Below is a small trained network, with its code and all its weights. Each question gives an input and a target symbol and asks what happens when units are switched off, that is, made to give their printed mean instead of their output.

import numpy as np


def w(rows, s, z=0):
    codes = np.array(rows[::2]) - 128.0
    scale = np.full(codes.shape[1], s)
    scale[-1] = z or s
    return codes * scale


def norm(h):
    return h / np.sqrt((h * h).mean(-1, keepdims=True) + 1e-5)


def f(y):
    return np.maximum(y, 0)


def softmax(a):
    e = np.exp(a - a.max(-1, keepdims=True))
    return e / e.sum(-1, keepdims=True)


def log_softmax(a):
    a = a - a.max(-1, keepdims=True)
    return a - np.log(np.exp(a).sum(-1, keepdims=True))


def net(x, mask):
    ids = ['βδεζημξσφψω'.index(c) for c in x.split()]
    T = len(ids)
    res = E[ids] + P[:T]
    q, k, v = (norm(res) @ M[0].T for M in (Q, K, V))
    z = softmax(np.where(np.tri(T) > 0, q @ k.T / 2**0.5, -1e9)) @ v
    res = res + np.where(mask[0], z, O[0][:, -1]) @ O[0][:, :-1]
    y = f(norm(res) @ A[0][:, :-1].T + A[0][:, -1])
    res = res + np.where(mask[1:17], y, B[0][:, -1]) @ B[0][:, :-1]
    return log_softmax(norm(res)[-1] @ U[:, :-1].T + U[:, -1])


Q, K, V, O, A, B = {}, {}, {}, {}, {}, {}
E = w([
[183,129,116,110,29,96,114,105,116,79,180,166],'β',
[138,219,15,150,93,111,193,123,105,136,82,121],'δ',
[162,117,142,162,14,104,225,146,120,152,146,153],'ε',
[193,227,64,156,203,124,117,99,132,123,107,173],'ζ',
[242,157,196,89,81,154,144,180,133,152,75,141],'η',
[3,123,58,182,85,211,154,144,165,199,245,45],'μ',
[247,177,115,112,61,94,161,140,88,96,130,141],'ξ',
[187,101,171,112,34,164,143,154,153,177,106,127],'σ',
[205,157,82,154,75,137,140,87,141,146,51,144],'φ',
[250,176,129,93,180,133,133,137,153,164,62,167],'ψ',
[115,161,21,162,156,161,150,81,183,171,150,156],'ω',
],0.0016)
P = w([
[122,119,151,137,128,105,106,120,85,118,129,117],'0',
[171,134,139,52,170,124,139,86,253,90,110,131],'1',
[135,152,185,179,136,89,147,109,135,150,155,113],'2',
[193,132,140,60,159,167,150,140,175,134,122,147],'3',
[138,154,190,171,148,95,140,109,136,149,155,112],'4',
[178,149,141,74,156,170,172,149,146,118,125,155],'5',
],0.0037)
Q[0] = w([
[123,21,4,36,98,179,109,177,132,51,23,233],'H0',
[30,57,25,81,89,203,142,193,133,129,155,87],'H0',
],0.0038)
K[0] = w([
[175,203,147,125,105,108,206,92,253,118,127,143],'H0',
[81,100,113,100,95,171,157,107,242,118,169,70],'H0',
],0.0043)
V[0] = w([
[49,133,19,240,152,136,135,33,95,152,193,119],'H0',
[25,83,192,148,6,154,155,214,137,153,176,68],'H0',
],0.0024)
O[0] = w([
[254,168,136,124,143,160,61,170,102,213,145,219,136],'H0',
[149,178,159,86,164,90,116,221,214,51,82,146,6],'H0',
],0.0044,0.0018)
A[0] = w([
[134,181,97,183,180,117,85,137,133,163,120,119,49],'N0',
[155,153,81,152,152,133,101,74,81,170,147,132,127],'N1',
[109,149,145,161,116,138,186,78,121,124,137,111,143],'N2',
[148,164,173,160,115,73,107,177,138,143,170,195,129],'N3',
[102,87,173,139,118,95,154,105,98,101,110,67,113],'N4',
[88,109,93,107,146,131,175,80,179,41,75,116,56],'N5',
[116,150,148,101,138,132,122,241,191,76,111,157,135],'N6',
[90,151,114,162,155,168,136,148,178,158,167,111,172],'N7',
[203,121,145,147,88,149,118,129,105,173,157,158,169],'N8',
[117,156,174,164,129,64,124,129,168,91,116,95,123],'N9',
[178,138,105,75,185,122,113,126,165,92,63,196,87],'N10',
[122,141,134,178,152,91,79,254,141,114,124,202,2],'N11',
[143,136,167,195,118,109,98,90,83,165,146,124,122],'N12',
[190,148,180,115,98,122,118,158,96,154,89,140,191],'N13',
[168,140,99,98,94,150,153,94,140,101,78,154,129],'N14',
[178,179,124,138,99,172,94,172,127,161,142,205,51],'N15',
],0.0042,0.0024)
B[0] = w([
[86,35,104,87,36,95,140,101,104,90,130,128,159],'N0',
[94,153,197,138,125,137,210,210,154,125,120,155,233],'N1',
[163,142,86,81,164,144,46,151,203,107,124,112,243],'N2',
[64,55,111,142,156,165,106,120,76,102,43,129,211],'N3',
[207,147,93,177,215,140,99,152,164,170,114,145,188],'N4',
[126,106,118,34,53,207,170,138,159,163,186,131,235],'N5',
[146,177,155,205,245,169,214,172,72,155,104,164,204],'N6',
[168,92,136,113,93,53,106,92,73,78,61,165,186],'N7',
[79,171,133,70,63,172,139,145,173,73,138,102,254],'N8',
[177,94,109,75,77,151,125,94,31,159,174,228,191],'N9',
[63,98,96,115,22,159,89,52,159,123,179,28,186],'N10',
[150,245,133,211,4,193,112,65,190,80,120,42,171],'N11',
[141,179,174,85,181,78,111,166,112,106,74,98,211],'N12',
[52,33,65,136,102,74,110,48,155,101,147,121,220],'N13',
[141,60,103,45,196,131,201,152,133,73,161,157,214],'N14',
[117,79,43,177,197,81,119,195,153,170,195,118,200],'N15',
],0.0029,0.0036)
U = w([
[121,46,147,91,112,71,47,73,42,67,80,201,180],'β',
[8,68,101,133,110,28,107,223,135,133,131,147,68],'δ',
[123,128,147,232,77,156,184,39,71,63,64,189,156],'ε',
[100,210,186,138,52,167,130,93,43,212,195,95,115],'ζ',
[109,68,77,66,60,159,168,44,186,91,185,91,198],'η',
[140,186,89,233,90,179,47,185,205,76,128,106,48],'μ',
[253,171,104,119,216,44,58,117,114,128,117,120,145],'ξ',
[196,156,146,93,238,188,212,207,138,114,143,212,112],'σ',
[94,217,225,88,120,82,119,165,156,81,38,66,2],'φ',
[85,89,114,206,234,98,133,59,106,169,125,27,148],'ψ',
[183,70,111,157,123,145,51,170,97,242,177,229,50],'ω',
],0.0052,0.00071)

Each question gives the input, a string of symbols that net reads in full, and the target symbol t.
The units are the heads (2 rows each of Q, K, V and O) and the neurons (one row each of A and B). Each row of codes is followed by its name. A weight is (code - 128) times the scale printed after its matrix; where a second scale follows, it is the last column's (O, A, B and U).
mask holds one flag per unit, heads first, then neurons. A switched-off unit (its flag False) gives its mean, the last column of its rows in O or B, instead of its output. The means were averaged over made-up inputs and are rounded, as every weight is.
A unit's drop is (log p(t) with every unit on - log p(t) with that unit switched off) / (log p(t) with every unit on - log p(t) with every unit switched off).
The circuit of an input: a set's keep is (log p(t) with only the set's units on - log p(t) with every unit switched off) / (log p(t) with every unit on - log p(t) with every unit switched off). Starting from the 12 units with the biggest drops (on a tie, the unit counted first), units are removed one at a time, each time the one whose removal leaves the highest keep (on an exact tie, the one counted first), for as long as the keep stays at least 0.8.
units of the circuit, in order: the units of the circuit, biggest drop first
most important unit: the unit with the biggest drop
top k neurons: the k neurons with the biggest drops, biggest first
drop of u: that unit's drop, to one decimal
input φ ω μ, target φ: most important unit	N12
input ζ ξ ε ω ξ, target ζ: units of the circuit, in order	[H0 N8 N12]
input φ σ η, target φ: top 2 neurons	[N12 N8]
input μ η ε ε η, target μ: top 2 neurons	[N11 N10]
input β ζ σ, target β: units of the circuit, in order	[H0 N9 N3 N5]
input μ δ ξ μ, target σ: units of the circuit, in order	[H0 N6 N13]
input η ε ε ξ ζ, target η: top 3 neurons	[N5 N9 N6]
input φ β ψ, target φ: units of the circuit, in order	[N12 N8]
input ω ε β ζ, target η: top 2 neurons	[N10 N6]
input σ ζ ω, target σ: units of the circuit, in order	[H0 N6 N9 N13]
input ζ ξ ε, target ζ: units of the circuit, in order	[H0 N8 N12]
input μ φ ε β φ, target μ: units of the circuit, in order	[H0 N11 N10]
input δ β β ε ε, target δ: top 3 neurons	[N15 N13 N8]
input ω μ μ ζ ζ, target ω: units of the circuit, in order	[H0]
input δ σ ω ε η, target δ: top 2 neurons	[N13 N15]
input ψ ξ φ ξ ξ, target ψ: drop of H0	1.2
input ω σ σ ζ ω, target ω: drop of N8	0.0
input β β ξ, target β: drop of N3	0.2
input ψ μ ψ, target ψ: drop of H0	1.4
input β η ψ, target β: top neuron	[N9]
input β δ σ ζ μ, target β: top 2 neurons	[N7 N9]
